Here is a tiny trained network, its code and every weight. The questions are about switching its units off for an input and a target symbol, where a switched-off unit gives its printed mean instead of its output.

import numpy as np


def w(rows, s, z=0):
    codes = np.array(rows[::2]) - 128.0
    scale = np.full(codes.shape[1], s)
    scale[-1] = z or s
    return codes * scale


def f(y):
    return y / 2 * (1 + np.tanh(0.7978845608 * (y + 0.044715 * y**3)))


def softmax(a):
    e = np.exp(a - a.max(-1, keepdims=True))
    return e / e.sum(-1, keepdims=True)


def log_softmax(a):
    a = a - a.max(-1, keepdims=True)
    return a - np.log(np.exp(a).sum(-1, keepdims=True))


def net(x, mask):
    ids = ['ΠΩαζμτ'.index(c) for c in x.split()]
    T = len(ids)
    res = E[ids] + P[:T]
    u = 0
    for l in range(3):
        q, k, v = (res @ M[l].T for M in (Q, K, V))
        z = softmax(np.where(np.tri(T) > 0, q @ k.T / 3**0.5, -1e9)) @ v
        res = res + np.where(mask[u], z, O[l][:, -1]) @ O[l][:, :-1]
        u += 1
        y = f(res @ A[l][:, :-1].T + A[l][:, -1])
        res = res + np.where(mask[u : u + 4], y, B[l][:, -1]) @ B[l][:, :-1]
        u += 4
    return log_softmax(res[-1] @ U[:, :-1].T + U[:, -1])


Q, K, V, O, A, B = {}, {}, {}, {}, {}, {}
E = w([
[65,248,128,56],'Π',
[136,208,96,115],'Ω',
[152,165,54,163],'α',
[117,131,91,137],'ζ',
[70,91,173,152],'μ',
[211,109,111,63],'τ',
],0.015)
P = w([
[142,245,179,125],'0',
[125,138,99,59],'1',
[68,130,133,193],'2',
[185,185,190,100],'3',
[118,132,72,50],'4',
[64,122,129,192],'5',
[205,200,172,115],'6',
[103,118,66,37],'7',
[62,116,128,189],'8',
[196,203,177,126],'9',
[77,109,64,19],'10',
[70,114,120,188],'11',
[185,204,175,128],'12',
[114,135,54,37],'13',
],0.012)
Q[0] = w([
[185,153,164,111],'0.h1',
[141,253,140,199],'0.h1',
[85,68,143,65],'0.h1',
],0.011)
K[0] = w([
[162,97,123,76],'0.h1',
[70,2,29,171],'0.h1',
[179,163,211,132],'0.h1',
],0.0099)
V[0] = w([
[177,146,122,140],'0.h1',
[115,135,72,145],'0.h1',
[1,69,142,49],'0.h1',
],0.0052)
O[0] = w([
[168,133,90,135,75],'0.h1',
[120,113,114,106,122],'0.h1',
[11,69,253,118,254],'0.h1',
],0.0055,0.00083)
A[0] = w([
[201,6,138,179,49],'0.n1',
[164,162,142,73,4],'0.n2',
[147,98,107,114,158],'0.n3',
[126,126,178,79,184],'0.n4',
],0.017,0.0039)
B[0] = w([
[95,52,254,46,120],'0.n1',
[112,64,133,187,214],'0.n2',
[81,224,138,102,141],'0.n3',
[194,167,66,136,254],'0.n4',
],0.013,0.0043)
Q[1] = w([
[15,57,151,252],'1.h1',
[136,125,205,110],'1.h1',
[143,137,105,118],'1.h1',
],0.015)
K[1] = w([
[245,253,245,250],'1.h1',
[146,171,151,21],'1.h1',
[102,107,108,140],'1.h1',
],0.011)
V[1] = w([
[145,119,185,212],'1.h1',
[254,215,164,150],'1.h1',
[121,141,106,72],'1.h1',
],0.0052)
O[1] = w([
[106,155,155,154,4],'1.h1',
[100,254,75,158,188],'1.h1',
[141,122,112,117,195],'1.h1',
],0.0076,0.0015)
A[1] = w([
[63,165,19,38,183],'1.n1',
[76,138,18,8,98],'1.n2',
[161,171,220,107,254],'1.n3',
[156,81,180,143,156],'1.n4',
],0.014,0.0028)
B[1] = w([
[127,8,231,186,251],'1.n1',
[120,218,62,72,234],'1.n2',
[205,139,222,39,157],'1.n3',
[67,192,81,99,128],'1.n4',
],0.012)
Q[2] = w([
[116,7,78,64],'2.h1',
[98,100,150,115],'2.h1',
[105,109,122,147],'2.h1',
],0.022)
K[2] = w([
[232,250,172,249],'2.h1',
[138,88,191,151],'2.h1',
[116,118,136,173],'2.h1',
],0.015)
V[2] = w([
[8,177,133,204],'2.h1',
[63,151,216,160],'2.h1',
[51,224,103,92],'2.h1',
],0.014)
O[2] = w([
[143,82,98,2,63],'2.h1',
[15,122,153,32,253],'2.h1',
[187,150,31,99,100],'2.h1',
],0.011,0.0067)
A[2] = w([
[199,128,94,80,254],'2.n1',
[118,60,168,134,72],'2.n2',
[40,191,32,153,123],'2.n3',
[108,6,60,161,58],'2.n4',
],0.017,0.0038)
B[2] = w([
[139,76,145,141,210],'2.n1',
[188,64,29,115,254],'2.n2',
[55,249,104,74,245],'2.n3',
[157,248,220,187,187],'2.n4',
],0.016,0.008)
U = w([
[45,47,166,110,3],'Π',
[43,46,131,193,217],'Ω',
[165,152,85,162,155],'α',
[219,180,64,62,50],'ζ',
[76,122,124,122,164],'μ',
[75,78,254,98,157],'τ',
],0.0071,0.003)

Each question gives the input, a string of symbols that net reads in full, and the target symbol t.
The units are the heads (3 rows each of Q, K, V and O) and the neurons (one row each of A and B). Each row of codes is followed by its name. A weight is (code - 128) times the scale printed after its matrix; where a second scale follows, it is the last column's (O, A, B and U).
mask holds one flag per unit, layer by layer, with each layer's heads first. A switched-off unit (its flag False) gives its mean, the last column of its rows in O or B, instead of its output. The means were averaged over made-up inputs and are rounded, as every weight is.
A unit's drop is (log p(t) with every unit on - log p(t) with that unit switched off) / (log p(t) with every unit on - log p(t) with every unit switched off).
The circuit of an input: a set's keep is (log p(t) with only the set's units on - log p(t) with every unit switched off) / (log p(t) with every unit on - log p(t) with every unit switched off). Starting from the 12 units with the biggest drops (on a tie, the unit counted first), units are removed one at a time, each time the one whose removal leaves the highest keep (on an exact tie, the one counted first), for as long as the keep stays at least 0.8.
units of the circuit, in order: the units of the circuit, biggest drop first
unit that matters most: the unit with the biggest drop
k most important neurons of layer l: the k neurons of layer l with the biggest drops, biggest first
input ζ μ μ μ Π μ α Ω, target Ω: unit that matters most	1.n2
input Π Ω Π Π Π α Ω α, target Π: 2 most important neurons of layer 1	1.n1, 1.n2
input Π ζ Π μ μ Π μ Ω, target Π: units of the circuit, in order	1.n1, 2.h1, 1.h1, 2.n2
input ζ μ α μ τ α μ μ μ τ Π, target Ω: units of the circuit, in order	2.h1, 1.n3
input α Ω ζ, target ζ: 2 most important neurons of layer 1	1.n2, 1.n1
input ζ τ τ α Ω α μ ζ μ μ μ Π μ μ, target Ω: units of the circuit, in order	1.n2, 1.n1, 2.h1, 1.n3
input Π τ Ω μ μ Ω ζ μ, target Π: units of the circuit, in order	1.n1, 2.h1, 2.n2
input ζ μ μ μ Ω Ω τ Π μ μ ζ, target Ω: units of the circuit, in order	1.n3, 2.h1
input τ μ ζ μ μ μ μ α α ζ μ μ Ω ζ, target α: units of the circuit, in order	1.n1, 2.h1
input ζ Π Ω ζ τ μ Π μ τ α τ, target Ω: units of the circuit, in order	2.h1, 1.n3, 2.n3
input ζ Ω Π τ μ α μ τ, target Ω: units of the circuit, in order	1.n3, 2.h1
input Ω μ Π Π τ Π μ, target α: units of the circuit, in order	1.n2, 2.h1, 1.n1
input Π Ω α Π Ω ζ τ Π ζ μ Π μ Π Ω, target Π: 2 most important neurons of layer 1	1.n2, 1.n1
input Ω Π τ μ μ Ω α Ω μ μ τ, target τ: units of the circuit, in order	1.h1, 0.n2, 2.n1, 2.n4
input μ μ μ Π α μ μ ζ μ μ τ Ω, target Ω: most important neuron of layer 0	0.n2
input Ω Ω α μ Π τ μ α Π Ω Π ζ μ Π, target τ: 3 most important neurons of layer 0	0.n2, 0.n4, 0.n3
input μ Π Π μ τ τ Ω μ Ω μ Ω μ Ω, target τ: 3 most important neurons of layer 2	2.n2, 2.n3, 2.n1
input Ω Π Ω τ μ μ Π ζ μ μ Π α Ω μ, target τ: 2 most important neurons of layer 1	1.n1, 1.n3
input α μ Π Ω Π μ ζ, target τ: 3 most important neurons of layer 2	2.n2, 2.n3, 2.n1
input μ τ μ ζ, target α: units of the circuit, in order	2.h1
input μ μ μ τ, target α: 2 most important neurons of layer 0	0.n4, 0.n3
input μ Ω μ μ μ τ Π μ τ μ, target α: 3 most important neurons of layer 0	0.n1, 0.n4, 0.n2
input α τ μ μ τ μ τ μ Π Ω μ, target ζ: 2 most important neurons of layer 2	2.n2, 2.n4
input μ Ω ζ, target ζ: 2 most important neurons of layer 1	1.n2, 1.n3
input μ μ Ω τ Π Ω μ Π τ Ω ζ μ μ τ, target μ: 2 most important neurons of layer 0	0.n2, 0.n3
